Each row is followed by the grade that its hidden value falls in (each part has its own value, ranges and names)
[-140  152  -54  -31   80  -62  243  -63   -6 -121 -228  105  -30  135
  -32  -55  -36  -64   53   93  338 -146  181   84   14  244   72   33
   26  -21   87  229 -211  150 -212  262 -103 -183  264   63   78  -13
 -264 -355  118  244  210  134  199   10   87] => NB
[ 162   63   96 -153  -22  -62  -70  -19  -98   99  -18  171   -9    6
  -31   -9   61 -136   88   85   22 -190   21   50  -33  -80   10   41
 -175  122 -103   27  100 -167 -164   32 -132 -298  179  137   43  -38
  172  -62  228 -188   78  159   60  -61 -134] => FG
[-107  111 -107  -16 -297  278  320   73  -52  233   45 -148 -202 -104
  -48 -296  -52  172   22 -235  154  -29  172  -80  -56   53  316  -81
  297 -466  224   78 -428  -85  -59   99  415   22 -198  317   64  228
 -330  305  425  271  -30 -223  -60  207 -158] => NH
[-145  112   26 -267  -13   47  398 -213   12  264   22   42 -226  134
  -17  186    7   86  143 -222  237 -114  185   66    5  130  346  -67
  -48    9  138  302 -287  222 -336  171   82    7  211  101  -29  131
 -164   72  190   46   -2  215  -55 -130   56] => FG
[  63  192   12 -116 -235  276   59  110  -49   32   69  194  194  -93
  -13 -204   29  173  -38 -146  252 -239  118  107  216  -24    5  -91
 -195 -164  -80    6   74 -230   99  115  109   89    8   89   38 -198
   50    0   74  277  -58   88  231  -74 -261] => CZ
[  -8  -89  135 -236  -19 -216   75   26  -83   -6  -64  -61  109 -135
   48  154   72   -5 -108  -21   71  -32   53   56  -22   12   29   54
  -51   -7   57  162  -17  -46  -12   96  -15   12  218   27  -41   77
   55  -36  123  101  134  128   54 -208   15] => FG
[ -93   64    4  119 -176  115  -18   11   42 -201 -101  -80  261   -3
  -75  -40  -26 -105   75   19 -104   -3   79   93 -250  -87  -17  -75
   57 -306    9   67 -100  -81   44  184   22  -41  119  -71  141  116
  -44   73  132  350   53    3   70   35 -272] => FG
[  35  -33  -33 -102   88 -126  178   66 -157  -11    3 -210  -45 -119
   93   99  -59  244 -176   -6   23   74  -56  -67  -29   70    9  120
  262  -90  161   65 -154  102  -49  -75   46  -40  214  122  -53  137
 -239    5   85   81   94 -165  -54    3  -18] => NH
[-282  -59   71  294  120  -71 -231   55  298 -606  110   14  535  -14
 -345  -67 -223 -429  -79  357  -49  -14 -281  -75 -373 -307 -510 -341
  155 -350 -245 -225  379  -54   89  377  202  245 -484 -313   81 -121
 -233  110 -514  370 -116 -399 -112  158 -153] => NB
[ -76   42 -161  212  -20  -74 -110  191  117 -702 -289 -194  704  -55
 -239  -55 -207  -79  -97  104  -89  140  -50 -123 -259  -58 -261 -320
  259 -387   64  -85   84  -73  262  149   65  297   14 -229   26  -17
 -287  -26 -341  784   93 -340  104  -36 -307] => NH
[ 188  -30   52 -127   64   94   -8  -52 -195   51  134 -148   31  -87
  220  323  -18  347 -159  -58 -148  -21 -190   58   25 -113 -185  234
  -69   64  -37   -1   52   99   42 -147 -215 -136  428  -94   10  -22
   44   -1  -31 -208 -148   77   51  -11 -300] => SG
[ 210   -6  -27 -257  114   13  277  -32 -291  366  224 -138 -405 -117
   84  -34    0  414 -100  -76  155  -68  -43 -174  162   80  224  204
  192   62  158   68 -253   62 -286 -117  117 -148  100  399  -67   88
 -152   59  320 -331  -68 -179 -187  164   27] => Jr
[ -42   81  -25  -78  145  -16    6  -12  -31 -167   -4   23  279  -55
 -112 -170  -69   38  -16   96  133 -168   45  -71   53  -12 -139 -171
 -108 -125  -75  -33  166  -19  -17   87   81  181 -183   47   17 -120
   11  -34 -168  116   19  -50    8  -58  -64] => CM
[  65  126 -161  -92   49  -34   27  -41   68 -219  -66   10  320   64
 -212  120 -108  -93  132  -17   -3  -42   41  -79  -47   14 -142 -245
 -100   35  -34  -53  138   21  -70   54 -135   39   36  -72   25  -90
  -82  -65 -163   60  -94   20  141 -126 -161] => CG
[-137  124 -138   46  109   45   91  -47   -2  -36   58 -104   48  -11
  -63 -159 -156  -16   54   43    3  -54   41  -62 -109   17 -158 -101
   66 -214  -22  -85  -19  101  -46  -17   85  -42 -256  100  103   74
 -188   69  -10  -88  -47 -102  -19   83  -67] => NH
[ -19  111  -63  -90   61   88  243  -59  -63  137  199  -22 -153    9
    8   12  -69  169   68  -10   71  -71   31  -90   13   71   49  -29
   95  -55   26    7 -123  161 -333    9   97  -21  -20  198   -1   53
 -169  155  157 -148  -44  -54 -163  117  -14] => CG
[  81   -6  -23  -38 -153   35  174  132 -125  -34   78 -170   30 -168
  -28  -81   16  203 -109  -54   81   57   37  -30    0   30  141   86
  292 -207  171   89 -254 -117  -29  119  140   -4  135  178   16  110
 -188   10  264  292   20 -213    4   95  -90] => NH
[-275  -54   30 -132    7  101  156  -64   16 -104 -183  -99  145  -56
   92   58  -55  134 -169  -57  262 -156   72  -42   30  122 -142  -67
 -169 -298   13  135  -65  192   70  241  135  266  -44 -130   29  -57
 -170   49  -85  232   -3  103  130   48 -113] => SG
[ 146   29  156 -181  436 -297  -68  -74 -429  170  -69   -9 -152 -121
  343 -123   81  209 -189  260   31 -221   -8  201  135   32 -128  483
 -156  228  -50  121  109   40   22 -296 -321 -478  409  233   54   38
  280 -463  107 -439  348  252   85 -201  123] => Jr
[ 309  -58   32 -156  -63 -316  -48  -42  -73   48 -170   31  -96  163
 -241  264  136 -263  130   87 -137  116   25  100 -354    9  315  177
  127  236   57  227 -148 -189 -226   41 -209 -582  623  141   25  234
    7 -134  443  -11  210  -21   77  -93  -37] => CM
[ 131  -38  149 -254   16  -56   29 -139 -109  161    7  116  -47   76
  -17  215  199   27   70  102  -17 -134   87  137  -75   26  167  145
 -222  123  -98  206   46  -14 -277   72  -86 -205  396   92   17   48
  241   42  273 -132  165  207   -5  -81  -13] => NH
[ -67  103 -202   74   65  141   77  -79   -4 -132   42 -242  175  -21
 -146 -152 -185   56  127  -19  -92   -3   41 -194 -142  -33 -100 -207
  104 -278   44 -100  -99   89  -65   27   95  104 -275   66  113   83
 -171  155  -20   -8 -172 -184  -98  160 -213] => CM
[ 386  436 -212  -19 -110  280  -26  156 -110 -128  183  217  380 -135
 -259 -536 -150   66  252 -125  163 -307   80 -169  386 -198  -45 -375
  -86   55  -13 -279  181 -436  -31   -1 -100   59 -268  257   58 -368
  107 -243  -87   82 -295  -63  151  -88 -396] => CG
[ 360   87   44 -201  147 -413  -68  114 -115    0   10  280  -50   -3
 -207  -30   -1 -273  -11  158  191 -123 -120   19   68  -68    8   75
   68  435  -28  -16  193 -304 -143  -16 -245 -493  247  224  -66 -130
  -33 -468   54 -167  106  -63  162 -217   84] => CG
[ -27 -103  144  -69   46 -269   50  -80  -75   -5   23 -202   15   -9
   39  296   59  -77   68   84 -311  169   26   81 -385  -55  150  113
  178  -26   79  204 -179   96 -249   -1  -51 -150  405   44    3  371
   77  175  297   11  229   67 -267 -129   18] => CG
[   3   63   -2   -2  120   41   30    5  -54  -74   46  -12   51  -31
   15   -9 -132   75  -26  108  -15 -114 -131 -136  -53 -102 -154  -95
   78 -104  -29 -104   89   75 -153  -17   45   12  -36   45  -12  -38
 -125  118  -84  -39   -8 -128 -148  103 -186] => NB
[  99 -102  -92 -313  131 -109  258  -20 -130  -57 -204 -158   -3  -50
  -64  172  -23  313 -247  -86  362  -51  -26 -181  179  209   86   44
   69   20  214  183 -136  118   -9  126   31  113  240   37 -106  -80
 -328 -212  -88  187  -20 -163  173    9    7] => Jr
[-254  200  -78  339   17  151  -70   81  281 -450  202  163  360  110
 -281 -186 -275 -236  -11  167  127  -35 -149   47 -225 -130 -391 -281
  163 -311 -244 -190  187   -5   56  291  181   99 -342 -185  115 -173
 -390   11 -363  415 -164 -315   38  170 -182] => SG
[ -63   28  -22  -54   55  -46 -115  -39  167 -335  -37  167  468  130
 -278  111   12 -181   98  232   -9  -84   78  -17 -180   56 -213 -272
 -261  -86 -283  -31  337   17 -168  203   47  200  -60 -120   25 -148
   93  157 -149  191   96    6   26  -38  -65] => NH
[-202   53  -57  -67  127   28  209 -127  -56  184    7 -117 -236    2
  124    0 -112   32   29   18   43 -105   46  -67  -94   89  -91   28
   14 -156   28   10 -136  263 -194  -36   57 -145 -126  136   76  152
 -202  135  153 -314   16   59  -74  131   -3] => NB
[ -13 -179   53 -244   82 -229  234  -60 -130  226   97 -219 -344 -122
  100  235   -4   30 -100    5   80   33  -58 -143  -58   98   21  205
  142   69  132  104 -245  164 -282   67   -3 -208   76  185  -25  192
 -200   46  335 -410  -37  -16 -112  130  131] => FG
[  17   37  -16 -139  141   -4  -31  -67 -102 -103 -163  -23  239  -26
  -45  -87   -8   98  -37   72   77 -179   69  -36   23   16  -84  -70
 -201 -104  -52   44  134   -6   46   16   -3   78   19   22   36  -74
   93  -57  -95   68   82   42   87  -78 -132] => Jr
[-467  148 -138  -10  310  130  255 -388  105  175  189  -68 -184  159
  -53 -159 -164 -148  333  134   60 -216  235 -126 -151  169 -175 -202
 -233 -212 -165  -29  -76  483 -481  126  142   44 -642  153  199  120
  -92  268   84 -602 -116  183 -246  240  178] => NH
[  -3  349 -169  -49 -111  240   79   94  157 -253  189  261  516   27
 -234 -118 -136   84   97 -161  237 -159  116   47  214    7 -180 -423
 -204  -86 -168 -132  277 -102   48  121   74  358 -176  -65   -7 -333
  -75   -6 -332  401 -201   21  220 -226 -217] => FG
[  55 -130  264 -278  -12 -162  -59 -132  -80  292 -391  163 -276  160
   24  269  138 -210   27  108  -81 -192  -47   25 -352 -111  292   53
 -133   10  -12  225   33  -42 -247  -25   51 -368  440   83  -66  207
  112  283  321  -83  385  139 -134  -61 -172] => NB
[  68  297  -58   -4  -46  153  -55   57  -21  -51    4  231  215   41
  -38 -197 -100   -1  115  -25   55 -209   69   52   40  -69 -106 -185
 -169  -57 -145 -102  169 -129  -17  -66  -36  -65   17   86   48 -147
   57    4  -15   94   22  104  101 -118 -287] => CZ
[ 196 -188    1 -249  -83 -107  207   80 -214  210   82 -324 -237 -200
  171  385   26  323 -226 -136 -106  167 -144 -124  -48   35   73  253
  277   -4  218   60 -231   68  -88 -143    8 -155  373  140  -94  224
 -216  192  315 -175  -36 -157  -62   75 -105] => NB
[  81 -104   76 -181 -133  100  141   41 -143   51   38 -167   16 -181
  112  161   51  292 -178 -103   67  -41  -54  -45   71  -31   33  108
   45 -141  112   92 -121  -19   -6  106   62   76  221   22  -24   20
  -66  102  150  108  -70  -39   28   71 -203] => FG
[-156   48   57 -128  184  -28   13 -228   34   56 -162   82   22  168
 -119   13  -32 -142  113   91   30 -205   57   19 -213  -48   47 -153
 -199 -110  -97  110  112  115 -143   59   94  -36  -44    0   40   65
   29  135  -71  -37  124   85  -83  -78  -66] => CM
[-223  216 -196   46   40  177  -57   52  138 -278  -19   37  509  -73
  -67 -158 -215  -32  -60  -28   86 -170   35   36   61  -24 -562 -318
 -273 -308 -215 -263  410   23  366  -32   45  242 -448 -190  113 -228
 -117   15 -477  128 -153   24  344 -132 -239] => NB
[  32   77  -12  -78  -33  148  185  -51 -124  159  199 -131  -81 -117
   -5 -104  -27  191   -8 -126   64  -80    9   36   58  -94  100   59
  116 -141  107   50 -153  -44  -13   40   85  -64  -27  146   70   83
  -97   -2  110  -25 -158  -76   -2   27 -117] => NH
[ -14 -124  183 -196   46 -175  -19   21 -133   71  -64  -35  -25 -148
  134   67   38  -12 -177   71   71 -119  -58    5  -38  -51  -90  131
  -87  -36  -23   76   43  -44    1   42    7 -103  108   60  -18   41
   60    6  135 -108  119   87    6  -53  -49] => CZ
[ -70  -69   33  -21  -71   36  126   43  -83   65   91 -224  -98 -126
  137  118  -63  165 -152  -51  -60   72  -92  -30 -153  -34  -48  120
  214 -235   81   27 -189   85  -20    0  125  -60   99   55   17  185
 -217  220  194   11  -24 -128  -94  139 -152] => CZ
[ -49   25  -14 -236   84 -121  200   17 -107  -39  -66  -75  133 -156
  -15 -111  -16  128  -99  -62  288 -131  134  -62  191  112   28  -64
  -38  -73  123  117  -53   -1    2  118   73  181  -58  124  -35  -40
  -75 -163  -21  155   53   35   97 -160   74] => NH
[ -90   57  -51 -107  166   14   94 -121  -18 -116 -114    9  153   79
 -108  -49  -31   79   16   93  175 -151  110  -49  -12  124  -20 -102
 -133 -113  -45  105   23  131 -126  140   62  115   -3   28   35  -58
  -59  -35  -70  119   77    6   26   17  -18] => Jr
[ 142 -155   43 -170   17   -6  153  -41 -214   33   53 -329  -57 -184
  179  318   10  317 -185  -74  -45   39 -149  -59   47  -47  -48  256
  122    8  183   99 -182  108  -23   36 -161  -89  376  -34    4   83
 -109  -73  103 -126 -149  -19   34   82 -177] => FG
[  55  -30   31 -333   12  -26  250 -127  -88  106  -51  -78   17    4
 -122  126   74  222   -4 -175  202  -68  131  -49   54   84  357  -65
  -33  -18  163  286 -185   32 -154  154  136  186  222  103  -82   63
  -33   38   97  218    8   12  -45 -143   -4] => Jr
[-151   69   18  -94  -49  138   79 -145  108  -52  -69   73  163  137
  -79  170  -17  -36  103  -38   51 -125   91   60 -139   14  -13 -168
 -217 -146 -100  111   35  125 -128  188   46   97   93 -123   49  -15
  -26  174  -19  151  -12  157   42  -36 -181] => CZ
[ -65   20  -26  -14   39   18   90   -4  -26  -92   80 -176  133 -102
    0   46 -119   75  -25  -17  -71    4  -59  -91  -94  -90 -116 -100
  125 -184   55  -43  -24   77  -39   23   67  106  -62   -4   16   77
 -136  137  -58   51  -77 -103 -105   16 -154] => NB
[  81  163  -54 -166  -63   -9  223  123 -153  155  147  -28  -65 -184
   79 -140  -79  195  -61 -205  191  -69   59  -19  204   24   60    1
  118  -15  140   -1 -136  -92  -10  -78   46  -45   13  255  -39   15
 -146  -76  154    6  -54   -3   62 -140  -56] => FG
[ 144  185 -165  -97   -4   -3   -6   92   11 -203 -275  146  275   70
 -230 -115 -127  -53   80    2  131 -151   43 -195    5   23   -8 -335
  -33  -53   14  -81  140 -128  -59    0   22   49   17   80  -51 -154
 -144  -15 -104  283   84 -119  110  -76 -261] => NH
[ -62  163   -1   39  200  -18 -149    9   84 -317  -65  275  397  159
 -176  -78  -73  -53  -15  271   69 -170  -22   73 -116  -13 -232 -211
 -164 -103 -288  -64  409   10  -34   33   75  107    4  -77   -4 -198
   12   25 -330  305  211  -82   18  -99 -103] => CM
[ 180    8  -50 -182  107 -292  -34  -23  -63    4  -66   24   30   53
 -205   65   10 -174   61   80   -3    9   35  -25 -149   49   47   16
  -11  173  -28   54   43 -105 -124  -37 -109 -293  164  161    2   71
    0 -122  159 -150   96  -35   69 -128   35] => Jr
[-209    8   56  -95   -8  232   96 -235   25   67 -253    6  -10  132
   36  117   19    6   60   20   60 -248   81   55 -147    0    7  -56
 -258 -261  -40  158  -16  187  -86  179   48  -20   96 -121  114   38
  -27  164   26   47   58  194   78   99 -234] => NB
[ -77 -209   22 -125   51 -141   85 -211   15 -152 -280 -209   53   74
 -166  235   65 -204   86  157   17  -23   81 -117 -262   96   65   23
  -42  -78   91  238 -200  137 -251  379  -94  -95  175  -77  108  140
  -76  -60  205   -2   51   49   33  176  -13] => NH
[  41  -31   -5 -167  104 -165   94   63 -110  -53  -16  -78   78 -115
  -23   13  -19  135 -199   20  162  -25  -30  -12   52   56  -45   63
   82  -40   57   60   23  -22   64   11   54    1   87   85  -45   -3
 -145 -120  -43  116   69 -128   93  -93   29] => CM
